Below is a small trained network, with its code and all its weights. Each question gives an input and a class and asks what happens when units are switched off, that is, made to give their printed mean instead of their output.

import numpy as np


def w(rows, s, z=0):
    codes = np.array(rows[::2]) - 128.0
    scale = np.full(codes.shape[1], s)
    scale[-1] = z or s
    return codes * scale


def norm(h):
    return h / np.sqrt((h * h).mean(-1, keepdims=True) + 1e-5)


def f(y):
    return y / 2 * (1 + np.tanh(0.7978845608 * (y + 0.044715 * y**3)))


def log_softmax(a):
    a = a - a.max(-1, keepdims=True)
    return a - np.log(np.exp(a).sum(-1, keepdims=True))


def net(x, mask):
    res = np.array(x, float).reshape(1, 2) / 4 @ E
    u = 0
    for l in range(2):
        y = f(norm(res) @ A[l][:, :-1].T + A[l][:, -1])
        res = res + np.where(mask[u : u + 3], y, B[l][:, -1]) @ B[l][:, :-1]
        u += 3
    return log_softmax(norm(res)[-1] @ U[:, :-1].T + U[:, -1])


A, B = {}, {}
E = w([
[46,255,23,147,194,154,226,108,251,163,79],'x0',
[84,166,108,97,95,198,71,91,76,87,186],'x1',
],0.009)
A[0] = w([
[167,139,167,153,206,66,168,86,174,164,108,48],'0.n1',
[195,6,143,187,110,48,195,253,117,99,59,19],'0.n2',
[121,129,111,55,85,160,211,54,229,161,144,3],'0.n3',
],0.0054,0.0019)
B[0] = w([
[138,104,175,178,104,114,147,137,98,193,103,183],'0.n1',
[115,149,74,131,168,133,107,249,146,87,102,255],'0.n2',
[134,127,130,146,74,171,154,130,164,39,153,180],'0.n3',
],0.017,0.0061)
A[1] = w([
[240,72,140,165,74,25,226,207,193,110,113,196],'1.n1',
[56,171,66,198,65,141,197,129,130,115,162,175],'1.n2',
[139,88,177,209,136,118,253,129,185,221,42,5],'1.n3',
],0.007,0.0022)
B[1] = w([
[156,109,120,197,158,130,150,18,128,243,56,254],'1.n1',
[162,107,176,140,152,81,181,155,132,99,101,227],'1.n2',
[156,150,128,77,18,130,87,7,107,194,254,219],'1.n3',
],0.014,0.0086)
U = w([
[172,96,119,175,245,111,125,209,132,164,39,144],'0',
[112,109,132,43,64,134,54,138,114,95,209,200],'1',
[184,153,144,165,46,98,181,18,172,203,137,123],'2',
[126,189,149,129,134,152,213,139,189,2,138,188],'3',
[125,159,144,99,125,115,155,155,153,158,139,1],'4',
],0.016,0.0051)

Each question gives the input, the list of numbers given to net, and the class t.
The units are the neurons (one row each of A and B). Each row of codes is followed by its name. A weight is (code - 128) times the scale printed after its matrix; where a second scale follows, it is the last column's (A, B and U).
mask holds one flag per neuron, layer by layer. A switched-off neuron (its flag False) gives its mean, the last column of its row in B, instead of its output. The means were averaged over made-up inputs and are rounded, as every weight is.
A unit's drop is (log p(t) with every unit on - log p(t) with that unit switched off) / (log p(t) with every unit on - log p(t) with every unit switched off).
The circuit of an input: a set's keep is (log p(t) with only the set's units on - log p(t) with every unit switched off) / (log p(t) with every unit on - log p(t) with every unit switched off). Starting from all 6 units, units are removed one at a time, each time the one whose removal leaves the highest keep (on an exact tie, the one counted first), for as long as the keep stays at least 0.8.
circuit, biggest first: the units of the circuit, biggest drop first
unit that matters most: the unit with the biggest drop
top k neurons: the k neurons with the biggest drops, biggest first
k most important neurons of layer l: the k neurons of layer l with the biggest drops, biggest first
drop when u is switched off: that unit's drop, to one decimal
input [0,-1], class 0: circuit, biggest first -> (0.n2)
input [0,1], class 1: 2 most important neurons of layer 0 -> (0.n3, 0.n2)
input [-2,1], class 1: circuit, biggest first -> (1.n1, 0.n1)
input [1,7], class 3: top 2 neurons -> (1.n1, 1.n3)
input [-4,1], class 1: top 3 neurons -> (1.n1, 0.n1, 1.n2)
input [2,7], class 3: circuit, biggest first -> (1.n1, 1.n3)
input [1,5], class 3: circuit, biggest first -> (1.n1, 1.n3)
input [-5,1], class 1: top 2 neurons -> (1.n1, 0.n1)
input [-8,0], class 0: top 2 neurons -> (1.n3, 0.n2)
input [0,6], class 1: top 3 neurons -> (1.n1, 0.n3, 0.n2)
input [-1,1], class 1: top 3 neurons -> (1.n1, 0.n2, 1.n2)
input [-1,-7], class 0: drop when 0.n2 is switched off -> 6.1
input [-1,6], class 1: drop when 1.n1 is switched off -> 1.1
input [-2,0], class 0: unit that matters most -> 1.n3
input [-2,4], class 1: drop when 1.n1 is switched off -> 1.0
input [-4,-7], class 0: drop when 0.n1 is switched off -> 0.0
